Below are the code and all the weights of a small trained network. Each question names an input and a target symbol and asks about switching units off, where a switched-off unit gives its printed mean instead of its output.

import numpy as np


def w(rows, s, z=0):
    codes = np.array(rows[::2]) - 128.0
    scale = np.full(codes.shape[1], s)
    scale[-1] = z or s
    return codes * scale


def f(y):
    return np.maximum(y, 0)


def softmax(a):
    e = np.exp(a - a.max(-1, keepdims=True))
    return e / e.sum(-1, keepdims=True)


def log_softmax(a):
    a = a - a.max(-1, keepdims=True)
    return a - np.log(np.exp(a).sum(-1, keepdims=True))


def net(x, mask):
    ids = ['ΔΘΨΩζπσφ'.index(c) for c in x.split()]
    T = len(ids)
    res = E[ids] + P[:T]
    r = res
    for j in range(2):
        rows = slice(2 * j, 2 * j + 2)
        q, k, v = (r @ M[0][rows].T for M in (Q, K, V))
        z = softmax(np.where(np.tri(T) > 0, q @ k.T / 2**0.5, -1e9)) @ v
        o = O[0][rows]
        res = res + np.where(mask[j], z, o[:, -1]) @ o[:, :-1]
    y = f(res @ A[0][:, :-1].T + A[0][:, -1])
    res = res + np.where(mask[2:10], y, B[0][:, -1]) @ B[0][:, :-1]
    return log_softmax(res[-1] @ U[:, :-1].T + U[:, -1])


Q, K, V, O, A, B = {}, {}, {}, {}, {}, {}
E = w([
[66,78,81,217],'Δ',
[159,66,105,163],'Θ',
[200,12,148,54],'Ψ',
[107,72,121,146],'Ω',
[188,191,18,41],'ζ',
[190,138,56,206],'π',
[159,132,139,8],'σ',
[46,159,100,133],'φ',
],0.017)
P = w([
[134,93,135,159],'0',
[157,134,193,181],'1',
[138,160,1,116],'2',
[142,108,145,118],'3',
[109,135,175,169],'4',
[133,201,22,114],'5',
[142,38,116,112],'6',
[113,143,216,165],'7',
[110,191,51,107],'8',
[180,27,110,123],'9',
[115,168,219,170],'10',
[90,191,48,123],'11',
[211,23,94,135],'12',
],0.0078)
Q[0] = w([
[174,170,144,33],'h0',
[109,164,255,189],'h0',
[137,159,28,34],'h1',
[193,217,124,168],'h1',
],0.0071)
K[0] = w([
[83,38,105,115],'h0',
[254,93,25,180],'h0',
[95,179,22,48],'h1',
[85,57,152,118],'h1',
],0.009)
V[0] = w([
[175,67,111,123],'h0',
[43,154,152,1],'h0',
[160,59,42,95],'h1',
[158,176,126,165],'h1',
],0.0088)
O[0] = w([
[215,95,212,110,145],'h0',
[140,91,86,39,32],'h0',
[207,254,202,190,253],'h1',
[229,188,111,157,158],'h1',
],0.0064,0.0054)
A[0] = w([
[79,205,231,100,138],'n0',
[209,34,171,49,86],'n1',
[14,74,254,159,44],'n2',
[155,105,1,219,62],'n3',
[118,40,215,144,104],'n4',
[179,105,132,93,11],'n5',
[198,21,164,95,3],'n6',
[143,88,224,80,76],'n7',
],0.0094,0.0051)
B[0] = w([
[91,101,96,13,152],'n0',
[67,157,152,165,163],'n1',
[55,2,41,122,149],'n2',
[42,146,202,94,246],'n3',
[240,57,113,119,152],'n4',
[86,134,124,194,137],'n5',
[51,146,147,127,150],'n6',
[155,159,198,106,145],'n7',
],0.0097,0.011)
U = w([
[49,82,103,224,1],'Δ',
[196,96,144,183,163],'Θ',
[126,110,251,107,5],'Ψ',
[153,63,92,133,182],'Ω',
[190,177,87,115,159],'ζ',
[97,234,150,219,164],'π',
[88,171,185,13,98],'σ',
[2,174,54,65,175],'φ',
],0.0094,0.0073)

Each question gives the input, a string of symbols that net reads in full, and the target symbol t.
The units are the heads (2 rows each of Q, K, V and O) and the neurons (one row each of A and B). Each row of codes is followed by its name. A weight is (code - 128) times the scale printed after its matrix; where a second scale follows, it is the last column's (O, A, B and U).
mask holds one flag per unit, heads first, then neurons. A switched-off unit (its flag False) gives its mean, the last column of its rows in O or B, instead of its output. The means were averaged over made-up inputs and are rounded, as every weight is.
A unit's drop is (log p(t) with every unit on - log p(t) with that unit switched off) / (log p(t) with every unit on - log p(t) with every unit switched off).
The circuit of an input: a set's keep is (log p(t) with only the set's units on - log p(t) with every unit switched off) / (log p(t) with every unit on - log p(t) with every unit switched off). Starting from all 10 units, units are removed one at a time, each time the one whose removal leaves the highest keep (on an exact tie, the one counted first), for as long as the keep stays at least 0.8.
circuit, biggest first: the units of the circuit, biggest drop first
k most important neurons: the k neurons with the biggest drops, biggest first
which heads matter: for each layer, one digit per head in row order, 1 if its drop is at least 0.15 and else 0, layers parted by /
drop of u: that unit's drop, to one decimal
input Δ ζ π π π π Ψ φ, target φ: circuit, biggest first : n0; n2
input π π Θ, target π: which heads matter : 10
input π Θ Δ, target π: circuit, biggest first : h0; n2
input φ π π Ω π φ Ω Θ σ π ζ, target ζ: circuit, biggest first : n3
input Ψ Ψ Ψ, target Ψ: 3 most important neurons : n7; n4; n6
input Ω π π ζ, target ζ: circuit, biggest first : n3; h1
input Θ Θ Ψ, target Ψ: circuit, biggest first : h0; n7
input π Δ Ω, target π: circuit, biggest first : h0; n0
input σ φ Θ, target φ: circuit, biggest first : h0; n3
input φ π π π σ ζ Δ φ ζ π φ φ Δ, target φ: 2 most important neurons : n3; n4
input φ π π, target φ: circuit, biggest first : n3; h0
input φ φ π φ Ψ π Δ Θ, target Ω: which heads matter : 01
input Δ φ Ψ, target φ: 3 most important neurons : n6; n1; n4
input φ σ φ φ π π, target φ: circuit, biggest first : h0; n3
input π σ φ φ Ψ φ π φ Θ, target φ: which heads matter : 11
input Ω π π φ φ φ σ Ψ π σ Θ, target Θ: which heads matter : 00
input ζ φ Θ π π π π Δ, target Δ: circuit, biggest first : n2
input Θ π ζ, target π: which heads matter : 01
input Θ Θ Δ π Θ Ψ, target π: 2 most important neurons : n1; n6
input φ Θ Ψ, target φ: most important neuron : n6
input Ψ Ω π π Θ, target Θ: 2 most important neurons : n4; n3
input Θ π π π π ζ, target π: 2 most important neurons : n4; n2
input ζ π φ Δ Ω Δ φ Θ φ Θ φ Θ Δ, target φ: drop of h0 : 1.0
input σ φ π Δ Ω π π ζ Θ Ψ π π σ, target π: drop of n1 : 0.4
